[-12 -21  46  29 -68  -7 -10 -15  -9   2   6 -28  -6   0  11   8  -6  -1
  31  16  -6  57 -18  18  -4 -17 -33   6 -28 -12 -80  29  12  -4   0  -1
  10   3  -3   1  -1 -26  -6  15 -17 -16 -17   2  31  40] | [3].J376
[ -7 -19  22   2  24  11  13 -12   4   5  10 -13   9 -11   6   7   1  -7
  34  13   3  33  -1  12   0 -14  -9  -9  -4 -33 -44  41   3  -1  -5   2
  10   3  -5   4   4 -21  -6   0 -18 -12 -15   9  23   7] | [9].J250
[ -5 -16  25   5  28 -11  10 -16  -4   2  17 -22   8  -8  -2   5   6  -6
  22  11   2  23  -7  10  -6  -5   6   0  -5 -31 -55  31  -3  14 -23   4
   9   4  -9   1  10 -21 -18  -1 -17 -10 -29   5  25  23] | [9].J250
[ -4 -12   8  13 -63 -15   2   5  -6  -2   1 -11   4   2   4  13   1   6
  13   5   2  41 -12   9   0  -7  -7  -7 -20  -1 -37  29   2   1   6  -6
   5  -2  -5   2  -3  -6   4   8  -2  -9 -10  -5  15   3] | [3].J376
[-16 -29  24  16 -12 -10   3 -38  -7   7  16 -32  -1   2   1  -8  -4  -3
  43   6   5  75   7  17  -1 -24  10   9 -12 -29 -84  29   3  21  -9   1
   9   1  -4   0  19 -21 -21   1  -4 -27 -21  20  35  14] | [8].J715
[ 11  -3   1  14 -52 -26 -16 -13  -5   2   9 -12  -8 -12   4   6   1  -5
  15  14  -2  34 -17  12  -3   7 -13   1 -26   5 -47 -10  12   4   2  -1
   3  -3   2  -1   2   9   0   4  -4 -22  -9  -5  13  24] | [3].J639
[-22 -29  13   0  -5  21   2 -14  -3  -7   5 -36  13   0  11   0   3  -1
  13   5  -2  24  10   5  -9 -26   3 -10   0 -40 -39  54   2 -12  -4   5
   8   8  -5  -3   0 -32  -9  -1 -12  -9 -12  20  15  -4] | [9].J202
[  1 -14   8  -1  14  -8  13 -35   0   8  18 -26   1 -12  18  -3   2  -6
  28   9   2  47  -3  14  -5   1   1   3 -16 -24 -78  24   8   2  -5   1
  16  11   6   0  10 -32 -16   9 -26 -20 -28  10  30  21] | [8].J715
[-12 -22   7   2  -8   6  -2 -28  -3   4  11 -39  12   2   7  10  -3 -11
  16   1   8  31   6  17 -15  -5  -2  -7  -9 -39 -76  60  -4 -40   6  -2
  13  11  13  12   2 -43 -12   3 -25 -13 -21  10  29  16] | [9].J202
[  3 -11  19  25 -28 -27 -17 -26  -7   3  13 -24  -2 -27   4   7  -4   5
  22   1   2  64 -23  19   5  -1 -10  -1  -3  -8 -56  -8  11   4  -3  -2
   9 -16 -17   1   2  17 -10   7  -2 -27  -7   6  17  18] | [3].J639
[-21 -27   4 -10  27   5   3 -25  -6  -9 -28 -30   1   8  10  -8   1  -8
   9   4   3  25  16   7  -3 -13  20  -7  -5 -36 -53  55  -3  -5   8   0
  14  15  -1   4   0 -52 -12  -2 -15  -7 -18  23  14  -6] | [9].J202
[ 14  -5  15  19 -31 -50  -4 -12  -3   0  13  -1  -3 -19   9  28  -2   0
  14   4  -5  56 -23  11  -1  13  -8  -3 -15   9 -38  -7  17   5   1  -6
   4  -4  -6  -5  -4   8  -1   1 -13 -18  -6  -8  14  22] | [3].J639
[-15 -18  -6 -11   1  18  -3 -19   7  -7  -4 -18  11   3   6 -15   6 -13
   8  -6   4  -5   8  12  -2 -16   5  -7   6 -37 -11  49  -1  -7   4   1
   1  10   6   3  -8 -34  -7   3   3   3 -11  15  10   0] | [9].J202
[ -7 -24   6  -1  -1  21   3 -11   3 -12 -12 -20   6   5   5 -11   4  -6
  10   1   6  -2  15   9  -8 -18  11  -4   2 -34 -30  47  -3  -8  -4   1
   1   5  -2   1  -3 -30  -3   3  -7  -3 -10  11  10  -2] | [9].J202
[ 12 -16  15  24 -78 -34 -25 -30  -1   3  13 -34  -3  -9  -1  14 -13  -2
  29  13   2  60 -25  21   5  -1  -6  18 -18   1 -84  -4   2   9 -10  -6
  -4 -17  -4   2   8  14 -10   6  -7 -25 -18  -6  39  58] | [3].J929
[  0 -10  -3   9 -64 -29 -23   0 -26  -4   2 -15  -1  -4   2  23  -1   4
  -1  -4  -8  28 -16   0 -14   1 -13  -6  -4   2 -31  -1   8 -13   3  -4
  -3  -4  -1  -2 -17   4   3  -2   0 -12  -5  -4  11  21] | [3].J376
[ -6 -19   7   0  15  16   8 -22   1  -2   0 -23  18   6  15   0  10  -3
   6   1  -2  13  -5  16  -4 -11  13  -7   1 -36 -40  43  -4  -4   7   5
   5   8  -1   0   5 -35 -12   0 -21   2 -15  25  17  -7] | [9].J202
[  6 -15   2   7 -33 -20 -21 -26  -2  -1   6 -27  -3 -12 -10   6   0  -1
  12  -5   1  45 -18  25   0   1  -8   2 -10 -15 -50  19   7  -3   2  -1
  -4   1  -3  -4  -2   8 -10  -9  -6 -22 -12   6  18  26] | [8].J609
[ -9 -19   6  19 -18 -14 -14 -27 -13  -6   6 -30  -8  -3   5  -7 -12  -5
  25   7  -1  53 -10  18   7  -3   2  15 -10 -15 -84  19   0  -5  -1   6
   1  -4  -1   1   8 -14 -17  -5  -8 -20 -15  12  39  26] | [8].J715
[ -2 -21  19  10  21 -13   5 -43  -6   2  10 -31  -1 -14   9  -5  -9  -5
  37   8  10  57  -8  15   2   1   3  12  -7 -14 -78   7   3   4  -7   6
   6   2  -9   2  13 -12 -18  -5 -12 -24 -19   9  27  24] | [8].J715

[  3   2   5   4  14   4   9   0   6   3  -3  -9  -6 -13  -9   6  -7  -3
   4  19   1   1   3  -7  -2   1   1   4  -2   5   1   3   3   2  -7 -12
   0 -10   1  -1  -5  -4  -3  -1  10  53 -31 -12  -2   8] | <50>.M
[  0  -4  -6   2   4   0   3  -2   0   3  -1  -9   2  15   0   0   4   3
   4  -2  -4  -2   4   8  -4  10   2   4   2  -5   2  -6   0  -2 -23  -8
   1   2  -1   5   1  16   3  -3 -13  -2 -11   6   3   3] | <51>.C
[ -6  -1  -9  12  12   5   4  -2   4   6 -14   3  13  17  -1   0   7   3
   8  -3 -13  14  15   0   3  27  -6   3  -3 -20  -6 -12   3   1 -54 -12
  11   6  -5   4  -1  31  14  -2 -27  -3 -13   6   1   8] | <51>.J
[  1  -1 -17   2  -1   7   2   1  -2  12   2 -15   5  16  -7   0   0   5
  -2   3  -7  -5   7  21   1  13  -3   8   2 -14   6  11   7  -8 -34 -11
  -3  -7   8  -2  -3  13  -6 -13   2  -5 -18   4   2   7] | <51>.J
[  5   6  12  -2  19   2   7   3   4   3  -6   3  -8 -12  -7   1  -3  -2
   7   6   2   0   1 -12  -4   6   0  11   1   0   6   4  -5  10 -13 -15
  -3  -1   2  -1   3   2 -12  -5  18  45 -33 -10   7   6] | <50>.M
[  0   4 -15  -1  -1   0   2  -2   0   5  -6 -14   9  16  -4   5   2   2
  -5  -4  -7  -1   5  13   2  12   0   3  -4 -19  -3  -3   6  -1 -28  -5
   2   3   1   0  -1  15   2  -7 -16 -19   3  12  -2   1] | <51>.J
[  1   3  -5   3   4  17   6   2 -11  40   5  -1  -3   4 -11   8 -13   3
  -1  16  -1   0   5  13  -2  -4  -7  16  -5  -9  10  24   7   2 -12 -14
  -2  -5   9  -9  -1  -2  -7  -8  22  41 -20 -13  -3   7] | <50>.E
[  8  -4 -13   1  10   2  13  -3   0  12  -7 -20   4   4 -14   3   0   6
   2 -15  -3  -3  18   9   3  20  -3   1   2  -7   8 -10  -1  -2 -49 -28
  -4  -1   0   6  -1  27   4 -11 -16  -9 -12  14   0  15] | <51>.C
[  1   2   9   4  13   5   7   1   5   1  -8   2  -3  -4  -3   4  -2  -1
   5  14   2   3   0 -15  -1   5   0   5  -3  -3   1   8   0   4  -7  -4
   0  -1   4  -1   3  -2  -6   1  11  39 -24  -8   0   6] | <50>.M
[ -2   8   6   7   9   6   2   1  -1   6  -6  12  -4  -6 -11  12  -3  -5
   8  17  -1   5   4 -14  -5   1   2   9   0  -6   6   4   1   8 -21  -9
  -2   3   2  -1   0   0  -5   2  15  33 -23 -13   0   9] | <50>.M
[  3   3   2   3  -1   2   1   3  -3   2  -6 -21  -2  -9 -10   0   2  -7
  -2  -8  -5 -11   2  -8  -5  19  -4   0  10  -2   9  -5  -4   6 -37 -11
  -4  11  -3   0  -3   6  -5   3  -4 -14  -8   7   5   9] | <51>.C
[ -3   8  20 -16  -1  -1 -13  14  -8  -9  12  -3 -15  -8 -15  -5   5   3
   2 -35   2 -19  -7  -7  -3  -6  -1   4  14   5  12  -6 -11  10 -19 -11
  -4  11   0  -5   1   3 -24  -7  26 -33   5   5  16   2] | <51>.C
[  5   4  -1   1  17   8  10   4   3   9  -8   3   8   3 -13   4  -2   3
   4   2  -2   6  15  -4   0  15 -12   9  -7 -12   8   1   1   2 -40 -23
  -2   0   1   2   7  16  -1  -3  -2  32 -31  -1  -1  11] | <50>.E
[  6  -3 -12   1   2  11   4   3  -5  17   0   4   6   4  -4   6   0   1
   0  10  -2   4   5  12   0   5 -13   6  -8 -18  -4  15   5   4 -20 -13
  -3   2   5   1  -6   2  -2  -6   9  12  -4  -4  -7  -3] | <50>.E
[ -3   2  15   7  18   0  11   0   9   6  -6   7  -5 -14 -14   1   2  -3
  13   4   2   2  14 -22  -2  13   0  -1  -5  -2   3  -7  -2   6 -24 -23
  -2  -2  -7   3   1   2  -3  12   4  39 -31 -13  -5  12] | <50>.M
[  4   2  -3  -6   5   8   6   0  -5  15   7  -4  -2  -5 -19  11  -1   0
  -1   3   4  -8   7   3  -3  -2  -6  14  -1  -9  18  17   2   8 -22 -25
  -6  -3  10   1   0   0 -11 -15  30  19 -24  -6   2   8] | <50>.E
[  4  -5 -18  11   1  -2   7  -5  -3  -3  -7 -18   6  12  -4   0   1   3
   0   7  -7  -1   7  12   1  14   3   0   4  -8   3  -3   1  -5 -23  -8
  -1  -1  -3   4   3  16   8  -7 -18  -2  -2  12  -5   6] | <51>.C
[  5  -1   4   4   7  10  13   1   3   6  -2   3  -1 -15  -8   9  -5  -1
   2  11   1   9   4  -9   1  -3  -2   6  -8   1  11   5   5   3  -6 -21
   0  -9  -2   3   6  -1  -2   3  13  45 -25 -15  -6  10] | <50>.M
[  3  -1 -14  -8   4   5   7   1  -3  10   5 -17   6   8  -8  10  -1   6
  -8   0  -3  -8   6  23   2   1   1   5   2  -5   7  11   0   4 -22 -13
  -6  -3   6  -1   0  11  -8 -19   4   0  -9   5  -2   4] | <51>.C
[  4  -2  -2   2  16  -5   5  -4   8   3  -8  -8   1   3  -6   0   4   0
   3 -27  -2  -4  12  -9   5  19   4  -3   2   3  -4 -20  -5   2 -42 -21
   4  -1 -10   6   5  24   2  -3 -20  -4 -21  11  -2   7] | <51>.C
[ -7   3  20   8  16   9   7   2   9   0   0  12  -4 -13 -34   5  -4   0
  12  10   0   7   3 -11  -2   3   0   5  -9  -8   0   1   2   5  -5  -8
   1  -4  -2  -8   2   4  -4   4  14  41 -32 -15   2   8] | <50>.M
[ -1  -4  -6   9   4  -3  -2   0   1   5 -17  -7   7  11  -2  -1   3  -2
   8 -13 -13   7  12  -1   0  25  -2  -2   4 -13  -7 -20   1   1 -44  -7
   1   6  -8   5  -4  23  10   2 -28 -21  -2  10  -1   6] | <51>.C
[  9   2 -20  -7  -2   2   1   0  -9   9   7 -21   0  17  -4   5  -4   7
 -13   3  -2 -10   1  24   2  -1  -4   6   6   4   7  15   0  -4 -17  -9
  -5   1  12  -4  -1  10  -5 -19   3  -3  -1  11   3   2] | <51>.J
[ -4   1   4   1  11   5  10  -1   8   7  -1  -1  -9  -8 -13   9  -4  -1
   2  12  -2  -7   6  -3  -1   5   0   5   8  -8  13   4   0   3 -14 -19
  -6  -8   3   1   3   0 -10  -5  15  38 -27  -9   0   9] | <50>.M
[ 12   3 -15   7  -3   3   4   0   2   6  -4 -11   2   7  -1   1   1   2
   0  -2 -11  -6   5  10   3   7  -1   0   4  -6   0  -3   3  -1 -27 -13
   0   4   4   0  -3  13   2  -3  -7 -11 -15   5  -3   6] | <51>.C
[  4  -3 -15   0   3  -4  10   0   2   8 -10 -15   4  10  -8   2   1   0
  -4   4  -5  -5   6   7   4   7  -2   1   2  -2   3   2  -2  -5 -22 -11
   0   0   3   6   0  14  -2  -6 -13   0 -11   7  -2   6] | <51>.C
[ -2  -2  -1   5   6   9  11  -2   0   2  -4   8   5  -3  -8   4   1   1
   5  -8  -5   7   9   2   5   3  -5   6  -8 -15   1   3   6   7 -22 -15
   4   2   0   4  -5  11  -1   2   6   7 -13  -3  -1  10] | <50>.E
[  7   1 -11  -2  11  -2   9   0  -5   6  -2 -24  -1   8  -9   4   0  -1
  -8   1  -1  -7   6  13   0  14   0   3   6   5   4  -7  -7  -4 -34 -14
  -2  -3   9   0   1  20  -5 -17  -8   7 -19  14  11   4] | <51>.C
[  3  19  -2  -6   9  -2   1   1   0   7   3 -15  -2   1 -11   2   3   2
   1 -12   0 -11   5  -1  -1  13   1   0   8   3  15  -4  -2   1 -36 -21
 -11  -1   1   5   2  14  -7  -8  -5  -1 -15   9   3   7] | <51>.C
[  3   0   3  -3   5  14  -1   4  -4   5   2   7   2  -5  -9   3   0   8
   5 -11  -1   2  12  12 -20   1  -6   9  -6 -13  10  13   8   6 -29 -18
   0   0   2  -5  -2   7  -4  -2  10   6 -13  -7  -6   3] | <50>.E
